Below is a small trained network, with its code and all its weights. Each question gives an input and a target symbol and asks what happens when units are switched off, that is, made to give their printed mean instead of their output.

import numpy as np


def w(rows, s, z=0):
    codes = np.array(rows[::2]) - 128.0
    scale = np.full(codes.shape[1], s)
    scale[-1] = z or s
    return codes * scale


def norm(h):
    return h / np.sqrt((h * h).mean(-1, keepdims=True) + 1e-5)


def f(y):
    return np.maximum(y, 0)


def softmax(a):
    e = np.exp(a - a.max(-1, keepdims=True))
    return e / e.sum(-1, keepdims=True)


def log_softmax(a):
    a = a - a.max(-1, keepdims=True)
    return a - np.log(np.exp(a).sum(-1, keepdims=True))


def net(x, mask):
    ids = ['ΓΔΨΩβεζηθλμξπστφ'.index(c) for c in x.split()]
    T = len(ids)
    res = E[ids] + P[:T]
    u = 0
    for l in range(3):
        r = norm(res)
        for j in range(3):
            rows = slice(3 * j, 3 * j + 3)
            q, k, v = (r @ M[l][rows].T for M in (Q, K, V))
            z = softmax(np.where(np.tri(T) > 0, q @ k.T / 3**0.5, -1e9)) @ v
            o = O[l][rows]
            res = res + np.where(mask[u + j], z, o[:, -1]) @ o[:, :-1]
        u += 3
        y = f(norm(res) @ A[l][:, :-1].T + A[l][:, -1])
        res = res + np.where(mask[u : u + 4], y, B[l][:, -1]) @ B[l][:, :-1]
        u += 4
    return log_softmax(norm(res)[-1] @ U[:, :-1].T + U[:, -1])


Q, K, V, O, A, B = {}, {}, {}, {}, {}, {}
E = w([
[66,96,194],'Γ',
[186,170,93],'Δ',
[118,153,181],'Ψ',
[130,117,95],'Ω',
[161,146,127],'β',
[122,176,54],'ε',
[113,60,171],'ζ',
[164,163,128],'η',
[121,108,141],'θ',
[220,123,117],'λ',
[40,118,160],'μ',
[123,64,138],'ξ',
[184,101,224],'π',
[105,255,163],'σ',
[84,62,166],'τ',
[210,120,110],'φ',
],0.0082)
P = w([
[136,47,254],'0',
[140,35,239],'1',
[138,39,237],'2',
[130,31,208],'3',
[151,30,214],'4',
[133,28,179],'5',
[161,36,212],'6',
[175,27,187],'7',
[160,20,157],'8',
[193,33,150],'9',
[199,35,162],'10',
[188,47,139],'11',
[175,44,124],'12',
[129,10,166],'13',
],0.00055)
Q[0] = w([
[168,197,138],'L0H1',
[120,99,48],'L0H1',
[154,182,162],'L0H1',
[26,177,5],'L0H2',
[139,102,129],'L0H2',
[60,171,100],'L0H2',
[128,118,111],'L0H3',
[125,123,136],'L0H3',
[132,103,121],'L0H3',
],0.016)
K[0] = w([
[203,122,156],'L0H1',
[140,99,61],'L0H1',
[169,138,180],'L0H1',
[51,160,5],'L0H2',
[137,99,165],'L0H2',
[71,181,91],'L0H2',
[136,109,120],'L0H3',
[134,130,119],'L0H3',
[142,118,116],'L0H3',
],0.018)
V[0] = w([
[170,160,131],'L0H1',
[86,130,98],'L0H1',
[218,186,161],'L0H1',
[52,159,1],'L0H2',
[191,85,198],'L0H2',
[176,96,176],'L0H2',
[125,129,109],'L0H3',
[93,180,103],'L0H3',
[146,105,64],'L0H3',
],0.0025)
O[0] = w([
[164,145,112,135],'L0H1',
[105,101,187,104],'L0H1',
[193,168,71,156],'L0H1',
[79,153,4,7],'L0H2',
[177,117,238,216],'L0H2',
[160,122,194,191],'L0H2',
[118,123,142,117],'L0H3',
[99,120,180,87],'L0H3',
[161,132,186,109],'L0H3',
],0.0035,0.0014)
A[0] = w([
[119,255,155,253],'L0N1',
[171,155,132,81],'L0N2',
[148,128,79,22],'L0N3',
[82,189,117,25],'L0N4',
],0.013,0.0015)
B[0] = w([
[45,23,33,252],'L0N1',
[50,157,152,208],'L0N2',
[107,41,145,169],'L0N3',
[168,255,182,181],'L0N4',
],0.0096,0.0039)
Q[1] = w([
[183,151,252],'L1H1',
[113,53,72],'L1H1',
[90,200,72],'L1H1',
[98,112,157],'L1H2',
[109,113,107],'L1H2',
[168,149,136],'L1H2',
[11,139,128],'L1H3',
[134,181,162],'L1H3',
[238,151,169],'L1H3',
],0.014)
K[1] = w([
[138,121,248],'L1H1',
[147,93,53],'L1H1',
[93,180,91],'L1H1',
[145,105,152],'L1H2',
[122,106,112],'L1H2',
[133,156,130],'L1H2',
[133,184,93],'L1H3',
[169,103,124],'L1H3',
[178,61,154],'L1H3',
],0.018)
V[1] = w([
[167,121,104],'L1H1',
[137,68,253],'L1H1',
[152,63,235],'L1H1',
[21,234,189],'L1H2',
[42,190,155],'L1H2',
[92,170,155],'L1H2',
[38,222,195],'L1H3',
[236,25,57],'L1H3',
[140,117,124],'L1H3',
],0.0023)
O[1] = w([
[113,136,148,88],'L1H1',
[204,239,127,254],'L1H1',
[206,254,142,236],'L1H1',
[200,124,59,130],'L1H2',
[147,118,78,143],'L1H2',
[165,129,110,126],'L1H2',
[154,108,230,220],'L1H3',
[100,146,20,14],'L1H3',
[122,130,107,116],'L1H3',
],0.003,0.00095)
A[1] = w([
[144,185,2,12],'L1N1',
[96,55,205,238],'L1N2',
[66,154,163,19],'L1N3',
[110,37,53,201],'L1N4',
],0.0074,0.0011)
B[1] = w([
[220,106,38,153],'L1N1',
[68,75,196,254],'L1N2',
[74,98,150,156],'L1N3',
[161,143,254,235],'L1N4',
],0.0092,0.0049)
Q[2] = w([
[102,178,162],'L2H1',
[71,55,114],'L2H1',
[94,110,130],'L2H1',
[141,99,120],'L2H2',
[126,134,130],'L2H2',
[14,101,166],'L2H2',
[147,111,140],'L2H3',
[141,218,142],'L2H3',
[145,4,156],'L2H3',
],0.017)
K[2] = w([
[207,118,114],'L2H1',
[83,176,51],'L2H1',
[139,140,91],'L2H1',
[121,107,117],'L2H2',
[140,131,128],'L2H2',
[8,186,135],'L2H2',
[153,119,148],'L2H3',
[108,211,168],'L2H3',
[207,12,157],'L2H3',
],0.015)
V[2] = w([
[116,181,168],'L2H1',
[150,83,115],'L2H1',
[55,191,80],'L2H1',
[154,47,129],'L2H2',
[191,54,112],'L2H2',
[117,17,141],'L2H2',
[143,126,135],'L2H3',
[126,132,131],'L2H3',
[2,184,110],'L2H3',
],0.0058)
O[2] = w([
[110,191,90,123],'L2H1',
[156,104,157,147],'L2H1',
[42,69,86,60],'L2H1',
[181,113,79,160],'L2H2',
[136,60,65,79],'L2H2',
[255,149,78,252],'L2H2',
[141,106,114,136],'L2H3',
[116,135,137,127],'L2H3',
[36,211,206,61],'L2H3',
],0.0049,0.0025)
A[2] = w([
[179,127,178,184],'L2N1',
[62,38,124,4],'L2N2',
[2,102,99,34],'L2N3',
[107,189,169,147],'L2N4',
],0.0085,0.0012)
B[2] = w([
[136,159,59,253],'L2N1',
[96,80,21,232],'L2N2',
[168,254,58,202],'L2N3',
[105,179,110,187],'L2N4',
],0.0084,0.004)
U = w([
[65,176,190,233],'Γ',
[85,78,64,43],'Δ',
[77,86,122,45],'Ψ',
[172,86,218,4],'Ω',
[53,137,156,54],'β',
[200,59,8,25],'ε',
[175,53,171,13],'ζ',
[74,133,60,223],'η',
[182,138,195,230],'θ',
[181,192,103,99],'λ',
[43,230,161,39],'μ',
[197,46,95,239],'ξ',
[200,156,239,2],'π',
[74,165,7,21],'σ',
[121,117,146,121],'τ',
[165,194,84,85],'φ',
],0.016,0.0076)

Each question gives the input, a string of symbols that net reads in full, and the target symbol t.
The units are the heads (3 rows each of Q, K, V and O) and the neurons (one row each of A and B). Each row of codes is followed by its name. A weight is (code - 128) times the scale printed after its matrix; where a second scale follows, it is the last column's (O, A, B and U).
mask holds one flag per unit, layer by layer, with each layer's heads first. A switched-off unit (its flag False) gives its mean, the last column of its rows in O or B, instead of its output. The means were averaged over made-up inputs and are rounded, as every weight is.
A unit's drop is (log p(t) with every unit on - log p(t) with that unit switched off) / (log p(t) with every unit on - log p(t) with every unit switched off).
The circuit of an input: a set's keep is (log p(t) with only the set's units on - log p(t) with every unit switched off) / (log p(t) with every unit on - log p(t) with every unit switched off). Starting from the 12 units with the biggest drops (on a tie, the unit counted first), units are removed one at a time, each time the one whose removal leaves the highest keep (on an exact tie, the one counted first), for as long as the keep stays at least 0.8.
units of the circuit, in order: the units of the circuit, biggest drop first
unit that matters most: the unit with the biggest drop
top k neurons in layer l: the k neurons of layer l with the biggest drops, biggest first
drop when u is switched off: that unit's drop, to one decimal
input ξ λ Δ ξ λ ε, target ε: unit that matters most : L0H2
input ε τ π ζ Γ ε ε Δ Δ, target ξ: units of the circuit, in order : [L1N1 L1N4]
input β τ μ ξ Δ π ξ θ ε ε Γ τ η, target ξ: top 3 neurons in layer 0 : [L0N3 L0N1 L0N4]
input ζ θ Δ Ω η ζ π Ω, target θ: top 2 neurons in layer 0 : [L0N1 L0N2]
input ζ Ω Ω ε φ β Ω μ ζ, target Γ: units of the circuit, in order : [L0N1 L0N3 L1N1]
input ξ ε ξ μ β μ η θ, target Γ: units of the circuit, in order : [L2H2 L0N4 L0H2]
input ζ Γ ξ π λ ξ Δ ε τ μ Γ μ ζ, target Γ: units of the circuit, in order : [L0N4 L2H2 L0H2]
input μ φ β Γ φ σ Γ π ε σ ε Ω, target ξ: top 3 neurons in layer 0 : [L0N4 L0N2 L0N1]
input ε Ψ η Δ η σ ξ Γ σ ε η η ε Ω, target ξ: top 2 neurons in layer 0 : [L0N2 L0N4]
input φ σ η τ λ μ β, target Γ: top 2 neurons in layer 0 : [L0N2 L0N1]
input ε ε β ξ ξ ε θ, target ξ: top 2 neurons in layer 2 : [L2N3 L2N1]
input ε ε θ, target ξ: top 3 neurons in layer 1 : [L1N4 L1N1 L1N2]
input η σ β μ Ψ Ω λ μ θ, target Γ: top 2 neurons in layer 1 : [L1N1 L1N2]
input η π τ Δ ζ φ μ Γ ξ Ω η, target Γ: top 3 neurons in layer 0 : [L0N2 L0N1 L0N3]
input η β θ η, target η: units of the circuit, in order : [L0N1]
input μ ε Γ Γ ζ Δ, target ξ: top 2 neurons in layer 0 : [L0N3 L0N4]
input λ φ φ Δ π σ ξ Ω Δ, target η: top 2 neurons in layer 0 : [L0N2 L0N1]
input λ θ μ Γ η Ψ λ Δ, target Γ: top 2 neurons in layer 0 : [L0N2 L0N3]
input μ ε ε ζ Ω β Ω μ φ π θ, target θ: top 3 neurons in layer 0 : [L0N2 L0N1 L0N3]
input ε ε π λ Ψ Δ Γ ε ε, target ξ: top neuron in layer 1 : [L1N1]
input Γ Ω η Δ λ Γ ε ε ε ε ξ Ω Γ Ψ, target ξ: top 2 neurons in layer 1 : [L1N4 L1N1]
input τ φ ζ θ μ ε ζ σ Δ ζ σ, target η: drop when L0N1 is switched off : 0.8
input ξ Ψ φ μ λ Δ, target Γ: drop when L0N3 is switched off : 0.0
input ε Δ ξ λ ε θ Ψ, target ξ: drop when L0N1 is switched off : 0.1
input β μ Ω Ψ Ψ θ, target θ: drop when L2N4 is switched off : -0.1
